Below are the code and all the weights of a small trained network. Each question names an input and a class and asks about switching units off, where a switched-off unit gives its printed mean instead of its output.

import numpy as np


def w(rows, s, z=0):
    codes = np.array(rows[::2]) - 128.0
    scale = np.full(codes.shape[1], s)
    scale[-1] = z or s
    return codes * scale


def f(y):
    return y / 2 * (1 + np.tanh(0.7978845608 * (y + 0.044715 * y**3)))


def log_softmax(a):
    a = a - a.max(-1, keepdims=True)
    return a - np.log(np.exp(a).sum(-1, keepdims=True))


def net(x, mask):
    res = np.array(x, float).reshape(1, 5) / 4 @ E
    y = f(res @ A[0][:, :-1].T + A[0][:, -1])
    res = res + np.where(mask, y, B[0][:, -1]) @ B[0][:, :-1]
    return log_softmax(res[-1] @ U[:, :-1].T + U[:, -1])


A, B = {}, {}
E = w([
[131,133,128,132],'x0',
[40,129,2,196],'x1',
[124,117,128,119],'x2',
[9,65,215,231],'x3',
[8,214,204,33],'x4',
],0.0084)
A[0] = w([
[222,141,178,62,254],'neuron 0',
[32,189,148,60,212],'neuron 1',
[129,65,124,185,131],'neuron 2',
[52,108,154,172,164],'neuron 3',
[129,172,46,100,150],'neuron 4',
[117,130,126,100,133],'neuron 5',
[125,165,56,73,149],'neuron 6',
[78,123,93,154,189],'neuron 7',
[145,110,183,137,154],'neuron 8',
[172,86,254,149,229],'neuron 9',
[115,105,112,103,185],'neuron 10',
[146,186,137,88,148],'neuron 11',
[163,154,135,72,150],'neuron 12',
[148,89,162,179,244],'neuron 13',
[198,123,92,111,224],'neuron 14',
[170,140,67,99,190],'neuron 15',
[130,159,155,152,135],'neuron 16',
[120,150,174,95,172],'neuron 17',
[104,118,180,127,135],'neuron 18',
[203,88,99,154,244],'neuron 19',
],0.019,0.0045)
B[0] = w([
[80,252,34,105,238],'neuron 0',
[217,214,215,182,251],'neuron 1',
[120,112,47,117,177],'neuron 2',
[73,190,134,66,201],'neuron 3',
[134,72,166,195,189],'neuron 4',
[139,135,131,143,141],'neuron 5',
[141,96,141,216,189],'neuron 6',
[59,124,103,122,178],'neuron 7',
[163,108,140,88,165],'neuron 8',
[235,77,146,45,227],'neuron 9',
[117,130,136,142,138],'neuron 10',
[152,136,88,183,179],'neuron 11',
[126,158,75,166,182],'neuron 12',
[151,104,77,85,178],'neuron 13',
[69,175,208,99,201],'neuron 14',
[83,94,229,149,193],'neuron 15',
[140,126,134,109,140],'neuron 16',
[169,157,129,139,184],'neuron 17',
[157,129,161,86,172],'neuron 18',
[72,123,189,30,212],'neuron 19',
],0.031,0.02)
U = w([
[50,244,174,97,255],'0',
[102,243,75,195,38],'1',
[22,43,222,164,128],'2',
[139,92,204,254,152],'3',
[146,38,100,64,104],'4',
[171,140,211,92,17],'5',
[14,117,10,88,89],'6',
],0.0086,0.0056)

Each question gives the input, the list of numbers given to net, and the class t.
The units are the neurons (one row each of A and B). Each row of codes is followed by its name. A weight is (code - 128) times the scale printed after its matrix; where a second scale follows, it is the last column's (A, B and U).
mask holds one flag per neuron, in row order. A switched-off neuron (its flag False) gives its mean, the last column of its row in B, instead of its output. The means were averaged over made-up inputs and are rounded, as every weight is.
A unit's drop is (log p(t) with every unit on - log p(t) with that unit switched off) / (log p(t) with every unit on - log p(t) with every unit switched off).
The circuit of an input: a set's keep is (log p(t) with only the set's units on - log p(t) with every unit switched off) / (log p(t) with every unit on - log p(t) with every unit switched off). Starting from the 12 units with the biggest drops (on a tie, the unit counted first), units are removed one at a time, each time the one whose removal leaves the highest keep (on an exact tie, the one counted first), for as long as the keep stays at least 0.8.
units of the circuit, in order: the units of the circuit, biggest drop first
k most important neurons: the k neurons with the biggest drops, biggest first
drop when u is switched off: that unit's drop, to one decimal
input [7,-7,-2,1,8], class 5: units of the circuit, in order	(neuron 9)
input [-7,-1,-5,3,-1], class 4: units of the circuit, in order	(neuron 1; neuron 0)
input [-4,-1,1,2,-6], class 4: units of the circuit, in order	(neuron 0; neuron 1)
input [5,3,-2,-1,-1], class 2: units of the circuit, in order	(neuron 0; neuron 1)
input [3,0,7,2,-6], class 4: units of the circuit, in order	(neuron 0; neuron 1)
input [-7,-4,-2,0,7], class 1: 2 most important neurons	(neuron 0; neuron 19)
input [-5,-1,6,1,-3], class 4: 2 most important neurons	(neuron 1; neuron 0)
input [-7,4,6,3,0], class 6: 2 most important neurons	(neuron 1; neuron 14)
input [3,4,-1,1,-5], class 6: 2 most important neurons	(neuron 1; neuron 2)
input [-6,-1,-5,5,0], class 4: drop when neuron 1 is switched off	0.2
input [7,-7,7,2,3], class 5: drop when neuron 9 is switched off	2.0
input [0,-1,-6,6,-3], class 4: drop when neuron 0 is switched off	0.1
